Below is a small trained network, with its code and all its weights. Each question gives an input and a class and asks what happens when units are switched off, that is, made to give their printed mean instead of their output.

import numpy as np


def w(rows, s, z=0):
    codes = np.array(rows[::2]) - 128.0
    scale = np.full(codes.shape[1], s)
    scale[-1] = z or s
    return codes * scale


def f(y):
    return np.maximum(y, 0)


def log_softmax(a):
    a = a - a.max(-1, keepdims=True)
    return a - np.log(np.exp(a).sum(-1, keepdims=True))


def net(x, mask):
    res = np.array(x, float).reshape(1, 8) / 4 @ E
    y = f(res @ A[0][:, :-1].T + A[0][:, -1])
    res = res + np.where(mask, y, B[0][:, -1]) @ B[0][:, :-1]
    return log_softmax(res[-1] @ U[:, :-1].T + U[:, -1])


A, B = {}, {}
E = w([
[76,98,78,194,42,98,107,78,135,199,71,106],'x0',
[167,95,150,7,163,88,88,71,109,178,112,21],'x1',
[45,214,123,106,165,180,35,25,79,104,177,138],'x2',
[85,1,177,169,132,89,117,115,176,153,159,113],'x3',
[163,91,147,114,102,136,142,130,133,106,145,162],'x4',
[119,131,58,96,109,34,107,140,162,101,181,97],'x5',
[142,53,166,134,193,148,71,186,137,94,153,68],'x6',
[143,104,91,156,177,118,162,122,84,209,129,47],'x7',
],0.0096)
A[0] = w([
[83,137,45,131,189,59,149,144,213,96,154,90,146],'n1',
[209,203,236,42,227,178,134,184,134,40,169,152,185],'n2',
[83,169,56,48,174,115,75,100,74,178,118,27,127],'n3',
[68,201,173,139,106,156,109,27,94,206,158,167,127],'n4',
[168,111,158,67,156,160,109,143,127,72,157,125,83],'n5',
[124,144,107,173,116,156,210,170,112,162,18,171,134],'n6',
[98,189,100,121,79,166,119,113,106,59,141,201,2],'n7',
[167,160,80,30,32,75,207,91,148,158,95,144,152],'n8',
[44,208,123,107,136,129,152,1,93,137,93,189,107],'n9',
[119,122,166,201,107,170,157,185,64,170,111,117,154],'n10',
[153,127,118,119,196,183,168,111,7,199,88,45,127],'n11',
],0.0088,0.0046)
B[0] = w([
[125,167,114,143,93,138,167,140,116,191,154,140,170],'n1',
[85,98,78,97,133,108,145,100,98,57,41,222,249],'n2',
[213,187,102,5,57,146,83,108,85,104,96,108,208],'n3',
[84,114,62,108,129,123,145,30,127,158,159,155,190],'n4',
[101,85,162,58,117,131,146,156,132,100,95,130,175],'n5',
[235,123,150,170,99,165,103,147,127,168,110,95,187],'n6',
[142,61,135,117,158,146,183,130,193,118,131,83,174],'n7',
[250,119,174,168,121,143,57,185,159,148,78,155,182],'n8',
[132,113,128,108,163,101,169,101,226,240,172,169,192],'n9',
[159,166,136,146,133,105,125,112,154,183,41,81,175],'n10',
[119,165,127,60,141,115,110,63,93,91,141,86,204],'n11',
],0.011,0.02)
U = w([
[68,92,154,186,101,162,68,150,145,83,183,154,2],'0',
[50,92,52,98,190,124,219,92,152,149,152,201,141],'1',
[82,163,105,193,127,111,195,236,98,117,231,114,76],'2',
[159,218,117,58,101,136,45,52,71,125,133,97,57],'3',
[155,2,197,142,161,124,135,135,185,221,117,51,223],'4',
[140,169,130,126,161,132,152,92,103,189,150,8,84],'5',
[184,188,103,172,88,149,132,185,128,127,84,227,234],'6',
[73,65,166,55,216,127,144,123,98,10,99,151,133],'7',
],0.0099,0.0043)

Each question gives the input, the list of numbers given to net, and the class t.
The units are the neurons (one row each of A and B). Each row of codes is followed by its name. A weight is (code - 128) times the scale printed after its matrix; where a second scale follows, it is the last column's (A, B and U).
mask holds one flag per neuron, in row order. A switched-off neuron (its flag False) gives its mean, the last column of its row in B, instead of its output. The means were averaged over made-up inputs and are rounded, as every weight is.
A unit's drop is (log p(t) with every unit on - log p(t) with that unit switched off) / (log p(t) with every unit on - log p(t) with every unit switched off).
The circuit of an input: a set's keep is (log p(t) with only the set's units on - log p(t) with every unit switched off) / (log p(t) with every unit on - log p(t) with every unit switched off). Starting from all 11 units, units are removed one at a time, each time the one whose removal leaves the highest keep (on an exact tie, the one counted first), for as long as the keep stays at least 0.8.
circuit, biggest first: the units of the circuit, biggest drop first
unit that matters most: the unit with the biggest drop
top k neurons: the k neurons with the biggest drops, biggest first
drop of u: that unit's drop, to one decimal
input [-6,5,-7,2,7,-5,-3,5], class 7: unit that matters most	n2
input [-2,-1,0,1,5,-7,-4,8], class 5: circuit, biggest first	(n3 n2 n11)
input [4,-1,-5,-8,-2,-6,-2,-4], class 4: circuit, biggest first	(n2 n3 n7)
input [-3,-3,2,7,-3,-7,-4,7], class 5: circuit, biggest first	(n2 n8)
input [2,5,8,6,7,-8,6,-8], class 7: top 2 neurons	(n5 n1)
input [7,-7,-5,-5,7,1,-8,2], class 4: top 2 neurons	(n2 n7)
input [1,-3,-1,1,3,-3,-4,-6], class 4: circuit, biggest first	(n2 n7)
input [5,1,-4,-3,0,-1,3,-3], class 4: top 3 neurons	(n2 n3 n1)
input [-7,-3,-2,2,-7,0,-7,-4], class 1: top 2 neurons	(n3 n7)
input [-3,4,1,-3,5,-7,3,6], class 7: top 2 neurons	(n2 n6)
input [6,1,0,0,-1,1,-4,-6], class 4: top 2 neurons	(n2 n8)
input [4,-2,0,4,5,-8,-2,7], class 5: top 2 neurons	(n11 n8)
input [1,3,-6,-3,1,-1,-3,1], class 4: top 4 neurons	(n2 n3 n1 n6)
input [6,-3,-4,3,4,4,7,-6], class 0: unit that matters most	n9
input [-1,6,1,1,8,7,-6,-3], class 6: top 2 neurons	(n8 n11)
input [5,-8,0,4,1,-1,5,-6], class 4: top 2 neurons	(n2 n3)
input [-2,3,8,0,-7,-2,0,-4], class 1: top 2 neurons	(n9 n4)
input [-5,4,-3,-8,-2,-6,-3,-8], class 7: drop of n2	0.7
input [1,0,-5,-6,3,8,6,4], class 6: drop of n1	0.2
input [-4,-1,2,-2,3,3,-6,-7], class 1: circuit, biggest first	(n9)
input [-4,8,-6,6,-8,-2,-2,-1], class 3: drop of n7	0.2
input [4,-2,5,-6,-7,-7,-5,-5], class 1: drop of n10	0.0
input [-2,-8,2,8,7,6,-8,-6], class 1: top 2 neurons	(n6 n10)
